Here is a tiny trained network, its code and every weight. The questions are about switching its units off for an input and a target symbol, where a switched-off unit gives its printed mean instead of its output.

import numpy as np


def w(rows, s, z=0):
    codes = np.array(rows[::2]) - 128.0
    scale = np.full(codes.shape[1], s)
    scale[-1] = z or s
    return codes * scale


def f(y):
    return y / 2 * (1 + np.tanh(0.7978845608 * (y + 0.044715 * y**3)))


def softmax(a):
    e = np.exp(a - a.max(-1, keepdims=True))
    return e / e.sum(-1, keepdims=True)


def log_softmax(a):
    a = a - a.max(-1, keepdims=True)
    return a - np.log(np.exp(a).sum(-1, keepdims=True))


def net(x, mask):
    ids = ['βγδεζηθλξψω'.index(c) for c in x.split()]
    T = len(ids)
    res = E[ids] + P[:T]
    u = 0
    for l in range(2):
        q, k, v = (res @ M[l].T for M in (Q, K, V))
        z = softmax(np.where(np.tri(T) > 0, q @ k.T / 2**0.5, -1e9)) @ v
        res = res + np.where(mask[u], z, O[l][:, -1]) @ O[l][:, :-1]
        u += 1
        y = f(res @ A[l][:, :-1].T + A[l][:, -1])
        res = res + np.where(mask[u : u + 12], y, B[l][:, -1]) @ B[l][:, :-1]
        u += 12
    return log_softmax(res[-1] @ U[:, :-1].T + U[:, -1])


Q, K, V, O, A, B = {}, {}, {}, {}, {}, {}
E = w([
[94,176,71,128,68,102,73,177,136,154,124],'β',
[122,195,144,152,100,159,95,92,140,220,57],'γ',
[146,129,75,124,73,79,170,113,68,148,170],'δ',
[168,183,91,186,153,156,87,133,110,186,68],'ε',
[176,163,184,100,68,118,104,93,79,96,84],'ζ',
[74,97,52,141,121,86,84,94,98,155,222],'η',
[84,121,125,218,139,160,155,238,78,149,156],'θ',
[204,73,108,118,111,181,88,131,59,72,107],'λ',
[115,90,76,108,186,132,203,5,145,150,97],'ξ',
[40,121,186,137,120,77,230,94,87,141,170],'ψ',
[60,17,116,55,144,83,143,152,104,112,153],'ω',
],0.013)
P = w([
[112,178,2,63,54,91,156,165,157,115,183],'0',
[159,145,37,67,49,67,138,165,178,190,170],'1',
[79,161,53,215,26,120,123,73,123,83,107],'2',
[133,144,84,56,116,94,103,142,142,182,178],'3',
[63,132,95,195,75,143,88,58,84,92,81],'4',
[120,132,140,48,166,143,85,134,104,188,194],'5',
[50,94,148,180,113,168,47,53,60,114,55],'6',
[122,116,212,51,215,191,72,146,89,196,206],'7',
[84,34,197,184,131,194,39,34,58,184,48],'8',
],0.0075)
Q[0] = w([
[161,173,127,20,169,82,99,169,127,209,242],'0.h1',
[14,36,94,202,2,137,19,41,12,215,50],'0.h1',
],0.007)
K[0] = w([
[228,253,153,97,58,159,137,172,177,227,3],'0.h1',
[90,17,240,163,239,213,97,101,51,141,94],'0.h1',
],0.007)
V[0] = w([
[179,99,224,166,196,155,203,176,126,82,48],'0.h1',
[31,1,124,117,132,71,128,153,166,77,210],'0.h1',
],0.0055)
O[0] = w([
[116,187,149,234,140,176,151,114,131,77,212,1],'0.h1',
[102,2,107,178,96,92,132,96,163,30,5,115],'0.h1',
],0.007,0.0073)
A[0] = w([
[92,212,118,109,100,181,112,192,208,215,82,106],'0.n1',
[112,171,103,250,107,97,77,213,94,161,131,138],'0.n2',
[41,94,159,107,72,96,172,226,59,114,221,174],'0.n3',
[157,211,146,209,86,174,82,194,111,157,99,144],'0.n4',
[123,155,141,97,191,133,167,103,125,127,91,95],'0.n5',
[153,76,123,206,10,122,106,85,111,65,138,113],'0.n6',
[210,191,147,14,11,155,22,110,67,179,52,233],'0.n7',
[179,79,41,142,175,166,137,115,70,174,124,226],'0.n8',
[121,140,54,157,186,119,118,2,155,136,95,253],'0.n9',
[238,118,173,66,57,230,120,91,69,52,97,220],'0.n10',
[95,117,96,47,213,130,64,197,198,195,199,134],'0.n11',
[129,36,166,179,126,151,139,88,83,158,61,160],'0.n12',
],0.0064,0.0037)
B[0] = w([
[85,100,63,205,135,133,167,137,226,169,102,164],'0.n1',
[182,205,33,64,109,133,153,77,80,191,116,147],'0.n2',
[75,151,74,29,134,26,122,138,50,176,206,159],'0.n3',
[181,198,62,88,119,64,121,36,104,157,168,151],'0.n4',
[205,146,192,120,72,144,95,48,196,128,6,127],'0.n5',
[14,210,68,176,126,80,88,116,66,71,62,153],'0.n6',
[151,43,133,144,160,21,64,98,180,118,253,248],'0.n7',
[172,155,109,38,100,139,78,167,87,153,79,186],'0.n8',
[151,132,116,105,137,170,144,105,62,247,98,189],'0.n9',
[139,145,75,159,214,65,69,77,121,64,136,143],'0.n10',
[133,169,137,77,168,76,150,198,135,210,73,188],'0.n11',
[39,202,162,44,158,143,98,164,98,94,47,170],'0.n12',
],0.0058,0.014)
Q[1] = w([
[88,161,107,190,50,173,115,44,130,57,24],'1.h1',
[93,204,15,2,201,63,83,37,22,216,186],'1.h1',
],0.008)
K[1] = w([
[19,104,104,26,59,144,191,211,64,87,170],'1.h1',
[126,153,253,126,231,181,77,141,78,137,100],'1.h1',
],0.0064)
V[1] = w([
[64,134,239,152,108,47,122,54,171,102,181],'1.h1',
[77,120,200,49,115,186,255,61,195,197,72],'1.h1',
],0.0065)
O[1] = w([
[156,200,128,65,1,150,110,86,192,96,132,3],'1.h1',
[34,129,59,85,132,82,205,39,142,129,145,21],'1.h1',
],0.0098,0.0046)
A[1] = w([
[74,104,54,89,160,82,179,60,138,98,136,5],'1.n1',
[79,158,60,78,96,113,130,115,119,76,45,41],'1.n2',
[170,107,200,100,71,176,69,124,186,15,145,52],'1.n3',
[172,123,142,126,213,102,151,81,162,1,225,164],'1.n4',
[179,195,152,62,100,191,112,128,162,143,202,180],'1.n5',
[166,39,159,105,106,111,129,148,97,1,209,156],'1.n6',
[107,161,132,204,51,166,90,112,93,180,189,223],'1.n7',
[138,101,167,140,99,131,31,193,167,89,95,189],'1.n8',
[181,79,104,70,89,120,164,139,19,139,94,152],'1.n9',
[104,203,93,72,73,147,135,179,140,157,162,241],'1.n10',
[123,110,140,55,145,87,182,218,199,158,138,203],'1.n11',
[48,166,93,246,108,185,119,137,88,146,106,209],'1.n12',
],0.0072,0.0025)
B[1] = w([
[184,136,124,118,140,201,76,130,63,87,147,252],'1.n1',
[131,158,132,2,112,112,161,220,141,160,155,203],'1.n2',
[135,121,127,145,107,67,186,113,81,184,81,173],'1.n3',
[170,124,83,158,97,196,168,124,73,199,63,137],'1.n4',
[157,99,118,97,180,123,170,62,175,70,52,196],'1.n5',
[80,207,127,120,200,146,91,161,177,66,170,161],'1.n6',
[172,162,199,164,191,119,159,174,130,86,136,166],'1.n7',
[122,71,112,107,108,200,131,140,131,154,158,226],'1.n8',
[113,156,158,199,123,93,18,64,175,93,138,239],'1.n9',
[155,77,166,132,97,125,201,34,158,141,131,190],'1.n10',
[85,163,88,154,132,194,162,150,159,100,83,229],'1.n11',
[142,130,109,181,154,180,188,141,166,64,102,170],'1.n12',
],0.0086,0.013)
U = w([
[124,88,73,125,77,197,153,161,142,146,134,89],'β',
[89,135,123,123,150,61,173,68,184,113,133,169],'γ',
[122,181,149,125,115,131,76,109,168,75,232,110],'δ',
[157,184,167,99,171,16,145,206,83,199,176,99],'ε',
[192,85,126,109,110,124,158,114,104,83,91,102],'ζ',
[114,20,159,98,57,38,67,91,72,195,110,98],'η',
[92,102,129,222,154,123,179,125,93,96,57,255],'θ',
[157,130,174,130,128,218,121,186,117,120,178,159],'λ',
[126,99,60,125,167,205,130,86,102,94,165,99],'ξ',
[156,253,117,86,24,166,115,137,114,156,186,148],'ψ',
[110,203,103,91,153,138,131,213,166,68,22,15],'ω',
],0.0061,0.0053)

Each question gives the input, a string of symbols that net reads in full, and the target symbol t.
The units are the heads (2 rows each of Q, K, V and O) and the neurons (one row each of A and B). Each row of codes is followed by its name. A weight is (code - 128) times the scale printed after its matrix; where a second scale follows, it is the last column's (O, A, B and U).
mask holds one flag per unit, layer by layer, with each layer's heads first. A switched-off unit (its flag False) gives its mean, the last column of its rows in O or B, instead of its output. The means were averaged over made-up inputs and are rounded, as every weight is.
A unit's drop is (log p(t) with every unit on - log p(t) with that unit switched off) / (log p(t) with every unit on - log p(t) with every unit switched off).
The circuit of an input: a set's keep is (log p(t) with only the set's units on - log p(t) with every unit switched off) / (log p(t) with every unit on - log p(t) with every unit switched off). Starting from the 12 units with the biggest drops (on a tie, the unit counted first), units are removed one at a time, each time the one whose removal leaves the highest keep (on an exact tie, the one counted first), for as long as the keep stays at least 0.8.
circuit, biggest first: the units of the circuit, biggest drop first
unit that matters most: the unit with the biggest drop
k most important neurons: the k neurons with the biggest drops, biggest first
top k neurons in layer l: the k neurons of layer l with the biggest drops, biggest first
input ζ ω β ψ η η, target ζ: 3 most important neurons : (0.n10 1.n5 0.n7)
input ε ω γ, target ω: circuit, biggest first : (0.h1 1.n2 0.n12)
input η ε ξ ω ε, target ω: circuit, biggest first : (0.h1 1.n2 0.n12)
input ε η γ β η ψ γ, target ψ: circuit, biggest first : (1.h1 0.h1 1.n2 1.n5)
input η γ θ γ γ, target θ: 2 most important neurons : (0.n1 0.n11)
input ω η ψ ψ ω γ ξ β, target ξ: unit that matters most : 0.n1
input ζ η γ γ ξ ε, target ε: circuit, biggest first : (0.n11 1.h1 0.h1)
input γ ψ η η η γ ζ, target η: circuit, biggest first : (1.n11 1.n12)
input θ ε η β, target ε: circuit, biggest first : (1.h1 0.h1)
input λ γ ξ λ η ξ, target ξ: circuit, biggest first : (1.h1 1.n1 0.n7)
input θ η ξ ξ ε γ, target γ: 2 most important neurons : (0.n11 0.n7)
input ζ η γ ω θ β ζ η, target ζ: 4 most important neurons : (1.n5 1.n10 0.n10 0.n7)
input δ η λ ξ η η η η, target ξ: circuit, biggest first : (0.n9 1.h1 0.n3 1.n1)
input λ ψ β ε β ω η, target ω: top 2 neurons in layer 1 : (1.n2 1.n12)
input θ δ η η ψ η λ η, target λ: circuit, biggest first : (1.h1 0.n10)
input ε β η ξ δ, target ξ: circuit, biggest first : (1.h1 1.n1 0.n9 0.n7)
input ε γ ξ ζ η β β ω, target ζ: most important neuron : (0.n10)
input η ξ ξ β, target ξ: circuit, biggest first : (1.h1 1.n1 0.n7 0.n9)
input γ γ η β β γ η λ, target λ: circuit, biggest first : (0.n10 1.n8 1.h1)
input ψ ω ω β, target β: top 3 neurons in layer 1 : (1.n11 1.n8 1.n9)
input δ β η γ ξ λ ξ, target ξ: 4 most important neurons : (1.n1 0.n7 0.n9 0.n12)
input η η ξ η η ζ ε β, target ε: top 3 neurons in layer 0 : (0.n9 0.n12 0.n3)
input δ θ γ, target θ: top 2 neurons in layer 1 : (1.n12 1.n2)
